Here is a tiny trained network, its code and every weight. The questions are about switching its units off for an input and a target symbol, where a switched-off unit gives its printed mean instead of its output.

import numpy as np


def w(rows, s, z=0):
    codes = np.array(rows[::2]) - 128.0
    scale = np.full(codes.shape[1], s)
    scale[-1] = z or s
    return codes * scale


def norm(h):
    return h / np.sqrt((h * h).mean(-1, keepdims=True) + 1e-5)


def f(y):
    return np.maximum(y, 0)


def softmax(a):
    e = np.exp(a - a.max(-1, keepdims=True))
    return e / e.sum(-1, keepdims=True)


def log_softmax(a):
    a = a - a.max(-1, keepdims=True)
    return a - np.log(np.exp(a).sum(-1, keepdims=True))


def net(x, mask):
    ids = ['βγδεζηθλμπστφψω'.index(c) for c in x.split()]
    T = len(ids)
    res = E[ids] + P[:T]
    q, k, v = (norm(res) @ M[0].T for M in (Q, K, V))
    z = softmax(np.where(np.tri(T) > 0, q @ k.T / 3**0.5, -1e9)) @ v
    res = res + np.where(mask[0], z, O[0][:, -1]) @ O[0][:, :-1]
    y = f(norm(res) @ A[0][:, :-1].T + A[0][:, -1])
    res = res + np.where(mask[1:9], y, B[0][:, -1]) @ B[0][:, :-1]
    return log_softmax(norm(res)[-1] @ U[:, :-1].T + U[:, -1])


Q, K, V, O, A, B = {}, {}, {}, {}, {}, {}
E = w([
[113,162,121,121,137],'β',
[143,143,142,161,149],'γ',
[118,149,49,113,216],'δ',
[180,38,107,137,118],'ε',
[130,110,174,163,200],'ζ',
[149,100,179,6,126],'η',
[80,76,98,208,160],'θ',
[77,88,121,103,113],'λ',
[196,163,144,54,73],'μ',
[57,86,123,129,173],'π',
[191,188,128,134,119],'σ',
[115,147,109,110,85],'τ',
[145,176,165,130,136],'φ',
[111,172,170,112,133],'ψ',
[143,78,137,156,129],'ω',
],0.024)
P = w([
[130,74,149,141,68],'0',
[2,122,150,40,123],'1',
[125,78,143,144,58],'2',
[17,117,154,35,141],'3',
[119,80,140,143,54],'4',
[19,119,161,20,159],'5',
[117,80,140,140,54],'6',
[31,109,152,17,167],'7',
[119,79,141,146,49],'8',
],0.0088)
Q[0] = w([
[51,182,89,183,85],'H0',
[163,123,210,47,200],'H0',
[255,85,160,204,44],'H0',
],0.0073)
K[0] = w([
[117,185,99,212,60],'H0',
[160,172,115,68,194],'H0',
[125,150,185,254,114],'H0',
],0.01)
V[0] = w([
[152,78,37,2,151],'H0',
[188,66,45,117,137],'H0',
[119,147,36,214,129],'H0',
],0.0072)
O[0] = w([
[196,81,203,60,240,251],'H0',
[182,67,43,181,38,76],'H0',
[57,254,4,132,186,21],'H0',
],0.0044,0.0019)
A[0] = w([
[76,193,62,92,180,3],'N0',
[37,92,156,160,142,134],'N1',
[88,108,111,76,232,139],'N2',
[112,88,107,122,140,52],'N3',
[99,101,101,249,160,56],'N4',
[139,121,106,60,206,181],'N5',
[213,114,114,160,93,79],'N6',
[104,88,83,167,210,140],'N7',
],0.016,0.0037)
B[0] = w([
[89,122,175,218,88,177],'N0',
[109,144,67,98,198,223],'N1',
[250,169,97,163,100,251],'N2',
[125,204,171,134,82,159],'N3',
[184,116,177,116,137,180],'N4',
[189,48,123,152,98,227],'N5',
[80,179,76,134,182,151],'N6',
[69,102,160,120,53,211],'N7',
],0.015,0.011)
U = w([
[203,170,157,201,167,82],'β',
[128,222,67,157,137,114],'γ',
[175,100,148,228,66,141],'δ',
[62,1,163,134,114,172],'ε',
[138,69,100,187,236,99],'ζ',
[185,34,196,87,208,118],'η',
[58,128,139,196,111,253],'θ',
[212,133,56,73,123,100],'λ',
[162,51,172,35,109,129],'μ',
[100,49,18,180,120,34],'π',
[131,194,227,136,68,71],'σ',
[81,122,103,85,20,118],'τ',
[93,146,200,67,165,255],'φ',
[160,209,128,27,85,13],'ψ',
[77,79,68,56,158,247],'ω',
],0.015,0.0042)

Each question gives the input, a string of symbols that net reads in full, and the target symbol t.
The units are the heads (3 rows each of Q, K, V and O) and the neurons (one row each of A and B). Each row of codes is followed by its name. A weight is (code - 128) times the scale printed after its matrix; where a second scale follows, it is the last column's (O, A, B and U).
mask holds one flag per unit, heads first, then neurons. A switched-off unit (its flag False) gives its mean, the last column of its rows in O or B, instead of its output. The means were averaged over made-up inputs and are rounded, as every weight is.
A unit's drop is (log p(t) with every unit on - log p(t) with that unit switched off) / (log p(t) with every unit on - log p(t) with every unit switched off).
The circuit of an input: a set's keep is (log p(t) with only the set's units on - log p(t) with every unit switched off) / (log p(t) with every unit on - log p(t) with every unit switched off). Starting from all 9 units, units are removed one at a time, each time the one whose removal leaves the highest keep (on an exact tie, the one counted first), for as long as the keep stays at least 0.8.
units of the circuit, in order: the units of the circuit, biggest drop first
unit that matters most: the unit with the biggest drop
top k neurons: the k neurons with the biggest drops, biggest first
drop when u is switched off: that unit's drop, to one decimal
input ψ η φ ζ ζ φ, target η: units of the circuit, in order	H0; N3
input φ θ β θ γ β δ θ, target δ: units of the circuit, in order	N2; N7; N4
input σ π δ σ, target δ: unit that matters most	N1
input μ η τ, target τ: units of the circuit, in order	N2; N5
input θ γ φ ω, target ω: units of the circuit, in order	N1; H0; N5
input φ π μ φ γ σ, target μ: units of the circuit, in order	N2; N3
input μ η φ, target σ: top 3 neurons	N5; N2; N1
input λ ε δ θ δ φ, target δ: units of the circuit, in order	H0; N0; N5
input λ σ η ω η δ π, target λ: top 3 neurons	N1; N2; N0
input σ λ θ γ, target λ: units of the circuit, in order	N0; N1
input γ β λ φ δ π, target δ: top 4 neurons	N2; N0; N7; N5
input ω ε ζ σ ψ θ ε, target π: top 3 neurons	N6; N2; N7
input θ δ σ π π, target λ: top 3 neurons	N2; N1; N0
input ζ τ γ π μ δ δ ψ, target δ: units of the circuit, in order	N5; N0
input η τ σ λ λ, target ω: units of the circuit, in order	N2; N1; N5
input γ β λ τ, target λ: top 3 neurons	N7; N3; N4
input δ φ φ ψ, target δ: units of the circuit, in order	H0; N0; N5
input ψ π η λ, target λ: units of the circuit, in order	N2; N1
input λ ζ γ δ β ψ, target β: units of the circuit, in order	N7
input δ λ ω μ φ ψ λ μ, target μ: units of the circuit, in order	N2
input φ ω ψ π μ, target ψ: top 2 neurons	N5; N7
input φ τ β, target θ: units of the circuit, in order	H0; N2; N0
input ζ λ σ ω, target λ: units of the circuit, in order	N1; N0
input π γ δ π, target δ: top 2 neurons	N2; N0
input λ μ ε θ σ φ ω, target ζ: top 4 neurons	N6; N2; N4; N7
input θ η ε ε ω, target ζ: top 2 neurons	N6; N2
input ζ η ζ ψ, target η: top neuron	N7
input μ σ λ ψ, target λ: top 2 neurons	N7; N0
input π ζ η γ τ, target τ: drop when N6 is switched off	0.0
